Below is a small trained network, with its code and all its weights. Each question gives an input and a class and asks what happens when units are switched off, that is, made to give their printed mean instead of their output.

import numpy as np


def w(rows, s, z=0):
    codes = np.array(rows[::2]) - 128.0
    scale = np.full(codes.shape[1], s)
    scale[-1] = z or s
    return codes * scale


def norm(h):
    return h / np.sqrt((h * h).mean(-1, keepdims=True) + 1e-5)


def f(y):
    return y / 2 * (1 + np.tanh(0.7978845608 * (y + 0.044715 * y**3)))


def log_softmax(a):
    a = a - a.max(-1, keepdims=True)
    return a - np.log(np.exp(a).sum(-1, keepdims=True))


def net(x, mask):
    res = np.array(x, float).reshape(1, 6) / 4 @ E
    u = 0
    for l in range(3):
        y = f(norm(res) @ A[l][:, :-1].T + A[l][:, -1])
        res = res + np.where(mask[u : u + 13], y, B[l][:, -1]) @ B[l][:, :-1]
        u += 13
    return log_softmax(norm(res)[-1] @ U[:, :-1].T + U[:, -1])


A, B = {}, {}
E = w([
[103,233,112,2],'x0',
[95,169,228,85],'x1',
[121,166,161,89],'x2',
[180,41,212,169],'x3',
[160,93,120,91],'x4',
[69,138,122,77],'x5',
],0.0063)
A[0] = w([
[200,125,148,43,215],'L0N1',
[184,183,196,207,213],'L0N2',
[191,220,70,111,3],'L0N3',
[172,129,117,168,144],'L0N4',
[158,121,137,176,72],'L0N5',
[204,152,235,25,224],'L0N6',
[135,144,76,224,118],'L0N7',
[113,119,75,132,92],'L0N8',
[55,175,121,34,176],'L0N9',
[114,74,72,118,96],'L0N10',
[203,52,72,88,153],'L0N11',
[129,110,115,153,91],'L0N12',
[2,57,112,104,123],'L0N13',
],0.0085,0.0014)
B[0] = w([
[143,42,29,85,173],'L0N1',
[171,133,41,152,183],'L0N2',
[117,152,218,126,165],'L0N3',
[46,38,112,151,148],'L0N4',
[56,101,168,127,142],'L0N5',
[147,118,59,147,236],'L0N6',
[217,140,39,141,186],'L0N7',
[141,152,144,192,143],'L0N8',
[62,146,69,136,255],'L0N9',
[21,79,224,91,150],'L0N10',
[151,189,75,136,179],'L0N11',
[64,116,173,254,133],'L0N12',
[124,124,221,54,171],'L0N13',
],0.0051)
A[1] = w([
[226,82,50,237,188],'L1N1',
[241,29,168,101,92],'L1N2',
[107,245,46,154,217],'L1N3',
[111,65,65,80,102],'L1N4',
[2,220,104,154,248],'L1N5',
[159,87,61,160,184],'L1N6',
[224,108,178,173,116],'L1N7',
[214,183,191,179,93],'L1N8',
[145,135,116,152,81],'L1N9',
[85,3,190,185,127],'L1N10',
[62,169,171,148,30],'L1N11',
[50,31,182,92,207],'L1N12',
[104,176,43,154,116],'L1N13',
],0.0081,0.0014)
B[1] = w([
[120,99,127,65,254],'L1N1',
[122,108,69,170,167],'L1N2',
[158,1,73,14,226],'L1N3',
[162,176,137,157,160],'L1N4',
[175,83,101,57,225],'L1N5',
[147,154,140,88,184],'L1N6',
[51,172,175,120,156],'L1N7',
[83,109,113,140,133],'L1N8',
[124,138,101,205,130],'L1N9',
[150,175,154,142,185],'L1N10',
[99,152,120,132,136],'L1N11',
[175,91,195,116,159],'L1N12',
[139,128,101,130,185],'L1N13',
],0.0061,0.0072)
A[2] = w([
[138,98,142,102,167],'L2N1',
[156,78,118,105,100],'L2N2',
[242,142,148,150,156],'L2N3',
[7,217,106,99,228],'L2N4',
[169,94,81,113,140],'L2N5',
[197,112,93,87,186],'L2N6',
[140,172,146,159,88],'L2N7',
[149,9,199,125,140],'L2N8',
[82,125,182,226,76],'L2N9',
[30,179,157,130,225],'L2N10',
[32,42,113,139,3],'L2N11',
[124,158,157,127,99],'L2N12',
[88,104,70,197,237],'L2N13',
],0.011,0.0024)
B[2] = w([
[108,107,148,61,170],'L2N1',
[132,231,115,87,191],'L2N2',
[62,105,161,47,153],'L2N3',
[194,81,77,148,168],'L2N4',
[105,78,170,91,226],'L2N5',
[48,148,46,36,254],'L2N6',
[91,207,101,135,112],'L2N7',
[119,190,151,24,207],'L2N8',
[164,44,63,151,162],'L2N9',
[48,53,68,104,134],'L2N10',
[255,80,75,164,143],'L2N11',
[177,145,83,138,114],'L2N12',
[55,91,221,131,174],'L2N13',
],0.0052,0.0072)
U = w([
[131,49,177,218,138],'0',
[143,195,127,224,2],'1',
[144,87,56,2,198],'2',
[193,92,212,156,97],'3',
],0.0096,0.0046)

Each question gives the input, the list of numbers given to net, and the class t.
The units are the neurons (one row each of A and B). Each row of codes is followed by its name. A weight is (code - 128) times the scale printed after its matrix; where a second scale follows, it is the last column's (A, B and U).
mask holds one flag per neuron, layer by layer. A switched-off neuron (its flag False) gives its mean, the last column of its row in B, instead of its output. The means were averaged over made-up inputs and are rounded, as every weight is.
A unit's drop is (log p(t) with every unit on - log p(t) with that unit switched off) / (log p(t) with every unit on - log p(t) with every unit switched off).
The circuit of an input: a set's keep is (log p(t) with only the set's units on - log p(t) with every unit switched off) / (log p(t) with every unit on - log p(t) with every unit switched off). Starting from the 12 units with the biggest drops (on a tie, the unit counted first), units are removed one at a time, each time the one whose removal leaves the highest keep (on an exact tie, the one counted first), for as long as the keep stays at least 0.8.
units of the circuit, in order: the units of the circuit, biggest drop first
top k neurons: the k neurons with the biggest drops, biggest first
k most important neurons of layer l: the k neurons of layer l with the biggest drops, biggest first
drop of u: that unit's drop, to one decimal
input [-6,-4,-4,-2,3,-6], class 0: units of the circuit, in order -> [L1N3; L1N5; L2N13]
input [-4,4,-4,1,5,-1], class 3: top 2 neurons -> [L2N6; L1N3]
input [-1,-5,-4,6,-8,1], class 3: units of the circuit, in order -> [L1N3; L2N6; L0N9]
input [-5,5,-4,-3,-2,-7], class 0: units of the circuit, in order -> [L1N5; L1N3; L2N6]
input [-3,-5,-4,7,4,2], class 3: top 3 neurons -> [L1N3; L1N5; L2N6]
input [-4,7,5,4,-1,4], class 3: units of the circuit, in order -> [L2N6; L1N3]
input [0,4,-2,8,-6,5], class 0: 3 most important neurons of layer 1 -> [L1N3; L1N5; L1N1]
input [-3,-6,-3,3,1,-1], class 0: top 2 neurons -> [L1N3; L1N5]
input [-5,1,-2,3,2,4], class 3: most important neuron of layer 2 -> [L2N6]
input [-1,3,-5,6,5,7], class 3: 3 most important neurons of layer 1 -> [L1N3; L1N12; L1N5]
input [-6,-7,8,8,2,7], class 3: 4 most important neurons of layer 1 -> [L1N3; L1N5; L1N10; L1N7]
input [-5,3,-3,-3,7,1], class 3: 2 most important neurons of layer 1 -> [L1N12; L1N3]
input [-4,2,3,3,-6,-6], class 0: drop of L1N5 -> 0.2
input [-8,3,-3,-1,7,3], class 3: drop of L1N3 -> 0.3
input [-5,4,-2,1,-4,-1], class 0: drop of L1N3 -> 0.7
